Here is a tiny trained network, its code and every weight. The questions are about switching its units off for an input and a target symbol, where a switched-off unit gives its printed mean instead of its output.

import numpy as np


def w(rows, s, z=0):
    codes = np.array(rows[::2]) - 128.0
    scale = np.full(codes.shape[1], s)
    scale[-1] = z or s
    return codes * scale


def f(y):
    return np.maximum(y, 0)


def softmax(a):
    e = np.exp(a - a.max(-1, keepdims=True))
    return e / e.sum(-1, keepdims=True)


def log_softmax(a):
    a = a - a.max(-1, keepdims=True)
    return a - np.log(np.exp(a).sum(-1, keepdims=True))


def net(x, mask):
    ids = ['βδζηλξπσφ'.index(c) for c in x.split()]
    T = len(ids)
    res = E[ids] + P[:T]
    r = res
    for j in range(3):
        rows = slice(4 * j, 4 * j + 4)
        q, k, v = (r @ M[0][rows].T for M in (Q, K, V))
        z = softmax(np.where(np.tri(T) > 0, q @ k.T / 4**0.5, -1e9)) @ v
        o = O[0][rows]
        res = res + np.where(mask[j], z, o[:, -1]) @ o[:, :-1]
    y = f(res @ A[0][:, :-1].T + A[0][:, -1])
    res = res + np.where(mask[3:7], y, B[0][:, -1]) @ B[0][:, :-1]
    return log_softmax(res[-1] @ U[:, :-1].T + U[:, -1])


Q, K, V, O, A, B = {}, {}, {}, {}, {}, {}
E = w([
[99,140,137,162],'β',
[69,137,148,151],'δ',
[178,248,101,54],'ζ',
[122,133,61,114],'η',
[151,149,125,184],'λ',
[118,146,143,179],'ξ',
[55,153,147,132],'π',
[98,142,140,161],'σ',
[82,146,136,144],'φ',
],0.018)
P = w([
[93,254,70,229],'0',
[149,39,146,165],'1',
[136,65,133,154],'2',
[127,78,128,144],'3',
[119,91,123,133],'4',
[114,97,118,123],'5',
[109,103,113,115],'6',
[106,110,109,108],'7',
[98,115,107,100],'8',
[95,120,107,92],'9',
[86,124,105,84],'10',
[79,127,103,75],'11',
[72,131,107,68],'12',
[70,130,105,67],'13',
],0.0091)
Q[0] = w([
[132,110,127,72],'h1',
[93,125,139,128],'h1',
[155,172,127,118],'h1',
[98,186,139,170],'h1',
[113,122,159,119],'h2',
[151,173,98,149],'h2',
[147,123,157,102],'h2',
[166,2,174,95],'h2',
[141,97,163,87],'h3',
[150,90,139,117],'h3',
[122,87,114,107],'h3',
[106,128,116,145],'h3',
],0.03)
K[0] = w([
[109,109,74,104],'h1',
[90,133,168,75],'h1',
[197,129,106,135],'h1',
[166,160,207,93],'h1',
[145,118,149,172],'h2',
[128,108,123,79],'h2',
[97,66,96,168],'h2',
[89,111,6,232],'h2',
[112,117,142,159],'h3',
[150,110,83,177],'h3',
[153,155,130,160],'h3',
[160,124,158,110],'h3',
],0.023)
V[0] = w([
[135,104,98,45],'h1',
[4,111,170,113],'h1',
[151,198,173,199],'h1',
[213,127,90,141],'h1',
[110,84,69,99],'h2',
[167,160,106,108],'h2',
[163,180,169,146],'h2',
[180,217,193,153],'h2',
[157,151,71,187],'h3',
[139,177,122,151],'h3',
[102,68,72,241],'h3',
[87,237,219,116],'h3',
],0.011)
O[0] = w([
[151,56,227,151,82],'h1',
[204,139,122,199,253],'h1',
[92,239,70,102,148],'h1',
[81,100,132,80,41],'h1',
[123,161,75,103,117],'h2',
[159,176,215,105,144],'h2',
[146,119,213,141,142],'h2',
[159,109,253,159,163],'h2',
[179,102,72,195,187],'h3',
[138,146,53,148,172],'h3',
[207,122,207,232,207],'h3',
[78,254,28,85,187],'h3',
],0.011,0.0052)
A[0] = w([
[107,3,101,43,97],'n1',
[94,127,141,91,55],'n2',
[200,147,107,105,2],'n3',
[173,43,98,49,112],'n4',
],0.022,0.0084)
B[0] = w([
[60,254,161,211,242],'n1',
[144,101,103,151,200],'n2',
[125,129,209,174,197],'n3',
[166,54,108,49,253],'n4',
],0.039,0.0041)
U = w([
[76,22,124,253,128],'β',
[209,114,32,109,206],'δ',
[67,157,1,60,254],'ζ',
[32,40,210,123,172],'η',
[83,84,154,119,64],'λ',
[96,96,142,111,55],'ξ',
[152,143,144,72,76],'π',
[98,95,140,117,40],'σ',
[114,107,150,99,70],'φ',
],0.0073,0.0065)

Each question gives the input, a string of symbols that net reads in full, and the target symbol t.
The units are the heads (4 rows each of Q, K, V and O) and the neurons (one row each of A and B). Each row of codes is followed by its name. A weight is (code - 128) times the scale printed after its matrix; where a second scale follows, it is the last column's (O, A, B and U).
mask holds one flag per unit, heads first, then neurons. A switched-off unit (its flag False) gives its mean, the last column of its rows in O or B, instead of its output. The means were averaged over made-up inputs and are rounded, as every weight is.
A unit's drop is (log p(t) with every unit on - log p(t) with that unit switched off) / (log p(t) with every unit on - log p(t) with every unit switched off).
The circuit of an input: a set's keep is (log p(t) with only the set's units on - log p(t) with every unit switched off) / (log p(t) with every unit on - log p(t) with every unit switched off). Starting from all 7 units, units are removed one at a time, each time the one whose removal leaves the highest keep (on an exact tie, the one counted first), for as long as the keep stays at least 0.8.
circuit, biggest first: the units of the circuit, biggest drop first
most important unit: the unit with the biggest drop
top k neurons: the k neurons with the biggest drops, biggest first
heads that matter: for each layer, one digit per head in row order, 1 if its drop is at least 0.15 and else 0, layers parted by /
drop of u: that unit's drop, to one decimal
input σ ξ ζ φ, target ζ: circuit, biggest first -> [h3]
input φ φ η π σ η η, target ζ: circuit, biggest first -> [h1; h2; n1; n4]
input ξ π β λ π β π φ ξ σ σ η π ξ, target ζ: heads that matter -> 011
input λ ξ η, target β: heads that matter -> 001
input λ η η η β λ δ δ λ, target ζ: heads that matter -> 110
input π λ φ φ λ ξ φ, target ζ: heads that matter -> 110
input π δ λ λ ξ π π η π λ, target ζ: circuit, biggest first -> [h1; h2]
input η η π η φ ζ η η λ, target η: heads that matter -> 110
input β π π η π δ η η σ δ, target δ: circuit, biggest first -> [n1; h1]
input ξ η φ η ξ, target δ: heads that matter -> 111
input σ ξ η ξ η ξ π η φ η β λ ξ β, target δ: top 2 neurons -> [n1; n3]
input π π ξ φ λ β ξ ζ ξ, target ζ: heads that matter -> 001
input φ π η η η δ δ π, target δ: heads that matter -> 110
input σ σ ζ δ, target ζ: most important unit -> h3
input φ φ ζ η σ η φ η η δ, target η: heads that matter -> 010
input φ λ σ σ σ β λ φ, target δ: heads that matter -> 101
input λ ζ ξ λ π η σ, target η: heads that matter -> 110
input ζ η β ξ λ λ σ β σ δ ζ π σ, target ζ: heads that matter -> 001
input π η η φ π δ π λ δ σ λ π π, target ζ: top 3 neurons -> [n3; n4; n2]
input ζ π η φ η δ φ λ π η λ, target η: circuit, biggest first -> [h2]
input ξ π η η η β φ δ δ, target δ: drop of n3 -> 0.5
input ξ η η η, target ζ: drop of h1 -> 8.4
input η φ η η π η φ ζ η λ π η η η, target η: drop of h3 -> -0.1
